Below is a small trained network, with its code and all its weights. Each question gives an input and a target symbol and asks what happens when units are switched off, that is, made to give their printed mean instead of their output.

import numpy as np


def w(rows, s, z=0):
    codes = np.array(rows[::2]) - 128.0
    scale = np.full(codes.shape[1], s)
    scale[-1] = z or s
    return codes * scale


def norm(h):
    return h / np.sqrt((h * h).mean(-1, keepdims=True) + 1e-5)


def f(y):
    return y / 2 * (1 + np.tanh(0.7978845608 * (y + 0.044715 * y**3)))


def softmax(a):
    e = np.exp(a - a.max(-1, keepdims=True))
    return e / e.sum(-1, keepdims=True)


def log_softmax(a):
    a = a - a.max(-1, keepdims=True)
    return a - np.log(np.exp(a).sum(-1, keepdims=True))


def net(x, mask):
    ids = ['ΓΠβδμτ'.index(c) for c in x.split()]
    T = len(ids)
    res = E[ids] + P[:T]
    u = 0
    for l in range(2):
        q, k, v = (norm(res) @ M[l].T for M in (Q, K, V))
        z = softmax(np.where(np.tri(T) > 0, q @ k.T / 4**0.5, -1e9)) @ v
        res = res + np.where(mask[u], z, O[l][:, -1]) @ O[l][:, :-1]
        u += 1
        y = f(norm(res) @ A[l][:, :-1].T + A[l][:, -1])
        res = res + np.where(mask[u : u + 8], y, B[l][:, -1]) @ B[l][:, :-1]
        u += 8
    return log_softmax(norm(res)[-1] @ U[:, :-1].T + U[:, -1])


Q, K, V, O, A, B = {}, {}, {}, {}, {}, {}
E = w([
[87,130,81,31,111,144],'Γ',
[54,174,221,19,177,185],'Π',
[150,76,41,113,92,112],'β',
[191,92,157,136,111,155],'δ',
[147,231,68,255,184,234],'μ',
[66,65,116,139,154,103],'τ',
],0.0029)
P = w([
[127,157,200,113,196,2],'0',
[63,114,166,136,125,176],'1',
[77,111,163,152,116,183],'2',
[82,117,151,154,98,165],'3',
[69,117,146,154,99,158],'4',
[68,123,141,152,92,148],'5',
[67,125,141,155,97,160],'6',
[62,124,145,156,97,161],'7',
[61,131,137,156,91,163],'8',
[54,140,141,160,94,188],'9',
],0.0021)
Q[0] = w([
[196,183,123,29,254,59],'L0H1',
[170,54,161,40,77,42],'L0H1',
[214,151,72,230,220,58],'L0H1',
[140,46,158,20,77,47],'L0H1',
],0.0043)
K[0] = w([
[88,30,139,3,91,66],'L0H1',
[15,79,9,57,109,169],'L0H1',
[98,32,227,138,14,99],'L0H1',
[34,155,26,40,80,155],'L0H1',
],0.0038)
V[0] = w([
[79,130,191,95,113,205],'L0H1',
[125,84,133,168,88,254],'L0H1',
[196,80,233,97,63,60],'L0H1',
[178,40,138,50,165,65],'L0H1',
],0.0032)
O[0] = w([
[94,153,143,143,168,97,150],'L0H1',
[129,174,185,143,114,4,227],'L0H1',
[84,204,120,199,45,223,6],'L0H1',
[134,99,92,225,137,209,80],'L0H1',
],0.004,0.0015)
A[0] = w([
[168,187,121,210,152,252,152],'L0N1',
[137,141,147,151,133,253,48],'L0N2',
[206,103,77,92,79,64,160],'L0N3',
[243,149,131,119,179,141,36],'L0N4',
[92,159,147,172,208,31,2],'L0N5',
[108,121,91,169,108,147,205],'L0N6',
[129,167,165,236,41,111,27],'L0N7',
[119,122,114,112,176,25,142],'L0N8',
],0.0033,0.0012)
B[0] = w([
[21,194,253,49,107,13,164],'L0N1',
[102,127,231,107,19,78,122],'L0N2',
[58,186,216,155,170,181,210],'L0N3',
[97,146,83,97,36,186,75],'L0N4',
[161,180,123,47,44,244,170],'L0N5',
[189,30,213,129,92,110,177],'L0N6',
[1,134,110,23,94,27,115],'L0N7',
[181,199,178,99,155,245,248],'L0N8',
],0.0022,0.0018)
Q[1] = w([
[188,224,151,153,45,89],'L1H1',
[72,101,26,216,13,166],'L1H1',
[90,54,2,254,9,221],'L1H1',
[74,65,110,52,239,136],'L1H1',
],0.0036)
K[1] = w([
[195,92,146,196,158,118],'L1H1',
[97,73,140,72,184,61],'L1H1',
[73,61,163,32,152,2],'L1H1',
[84,197,67,70,133,167],'L1H1',
],0.0049)
V[1] = w([
[222,82,238,155,166,47],'L1H1',
[225,135,146,176,146,216],'L1H1',
[159,177,210,209,183,123],'L1H1',
[167,110,60,2,159,107],'L1H1',
],0.0032)
O[1] = w([
[67,5,227,225,49,255,47],'L1H1',
[177,60,17,208,139,215,117],'L1H1',
[156,67,119,98,47,199,94],'L1H1',
[137,104,161,148,219,69,6],'L1H1',
],0.0037,0.0017)
A[1] = w([
[53,78,135,164,160,208,101],'L1N1',
[82,106,220,126,16,101,134],'L1N2',
[225,124,20,75,56,156,65],'L1N3',
[237,49,3,152,60,156,46],'L1N4',
[132,214,138,118,223,231,169],'L1N5',
[213,85,98,9,142,99,250],'L1N6',
[177,192,129,156,209,41,111],'L1N7',
[116,54,192,56,114,21,182],'L1N8',
],0.0041,0.002)
B[1] = w([
[144,117,56,148,203,204,135],'L1N1',
[250,133,197,163,109,4,194],'L1N2',
[136,195,139,142,8,171,140],'L1N3',
[52,248,98,91,18,186,148],'L1N4',
[191,14,82,114,41,86,167],'L1N5',
[78,178,162,198,167,164,255],'L1N6',
[102,105,72,32,226,15,183],'L1N7',
[174,226,194,184,103,162,242],'L1N8',
],0.0034,0.0033)
U = w([
[43,158,36,40,238,25,183],'Γ',
[151,70,198,30,98,170,2],'Π',
[50,224,29,149,29,210,164],'β',
[232,145,229,200,36,30,166],'δ',
[221,102,49,110,135,102,11],'μ',
[171,3,104,223,225,221,232],'τ',
],0.0044,0.0019)

Each question gives the input, a string of symbols that net reads in full, and the target symbol t.
The units are the heads (4 rows each of Q, K, V and O) and the neurons (one row each of A and B). Each row of codes is followed by its name. A weight is (code - 128) times the scale printed after its matrix; where a second scale follows, it is the last column's (O, A, B and U).
mask holds one flag per unit, layer by layer, with each layer's heads first. A switched-off unit (its flag False) gives its mean, the last column of its rows in O or B, instead of its output. The means were averaged over made-up inputs and are rounded, as every weight is.
A unit's drop is (log p(t) with every unit on - log p(t) with that unit switched off) / (log p(t) with every unit on - log p(t) with every unit switched off).
The circuit of an input: a set's keep is (log p(t) with only the set's units on - log p(t) with every unit switched off) / (log p(t) with every unit on - log p(t) with every unit switched off). Starting from the 12 units with the biggest drops (on a tie, the unit counted first), units are removed one at a time, each time the one whose removal leaves the highest keep (on an exact tie, the one counted first), for as long as the keep stays at least 0.8.
units of the circuit, in order: the units of the circuit, biggest drop first
top k neurons: the k neurons with the biggest drops, biggest first
top k neurons in layer l: the k neurons of layer l with the biggest drops, biggest first
drop when u is switched off: that unit's drop, to one decimal
input β Γ β μ β τ β β δ, target Γ: units of the circuit, in order : L0H1, L1H1, L1N7
input β τ β τ μ μ, target μ: units of the circuit, in order : L0H1, L1N5, L1H1
input β Π τ β β μ β β β, target Γ: units of the circuit, in order : L0H1, L1H1, L1N2
input β β τ μ β μ, target μ: top 2 neurons : L1N5, L0N5
input β δ μ Π β β β τ β δ, target Γ: top 2 neurons : L0N7, L0N1
input μ β δ, target τ: units of the circuit, in order : L1H1, L1N1
input β Γ μ Γ β β μ τ δ μ, target Γ: units of the circuit, in order : L0H1, L1N7
input δ μ Γ δ β τ β β δ τ, target β: top 4 neurons in layer 0 : L0N3, L0N8, L0N5, L0N4
input τ β Π τ μ β β β β Γ, target δ: top 4 neurons in layer 0 : L0N1, L0N5, L0N8, L0N7
input μ Π τ Π τ, target τ: units of the circuit, in order : L1H1, L0N1, L1N1
input β Π τ β δ Γ μ Π β, target Γ: top 2 neurons in layer 1 : L1N7, L1N2
input β Γ δ μ β μ τ μ, target Γ: units of the circuit, in order : L0H1, L1N7
input δ β β β β τ Π, target δ: top 2 neurons : L1N2, L0N8
input τ β μ, target δ: top 2 neurons in layer 0 : L0N1, L0N2
input μ τ Γ τ δ β δ τ Π, target τ: top 3 neurons : L0N1, L0N7, L1N1
input τ Π β μ, target δ: top 2 neurons : L0N1, L0N5
input Π τ β, target β: top neuron : L0N1
input δ β μ Γ τ, target β: top 2 neurons in layer 0 : L0N5, L0N6
input μ τ β β β β Γ Γ, target τ: top 4 neurons : L0N7, L0N8, L0N1, L0N5
input τ β β, target β: top 2 neurons : L1N4, L0N1
input μ Γ β Γ τ β, target τ: top neuron : L0N8
input μ τ τ β, target τ: drop when L0H1 is switched off : 0.3
input τ τ τ β τ, target τ: drop when L1H1 is switched off : 0.1
input μ β δ τ β β β δ, target τ: drop when L0N1 is switched off : 0.2
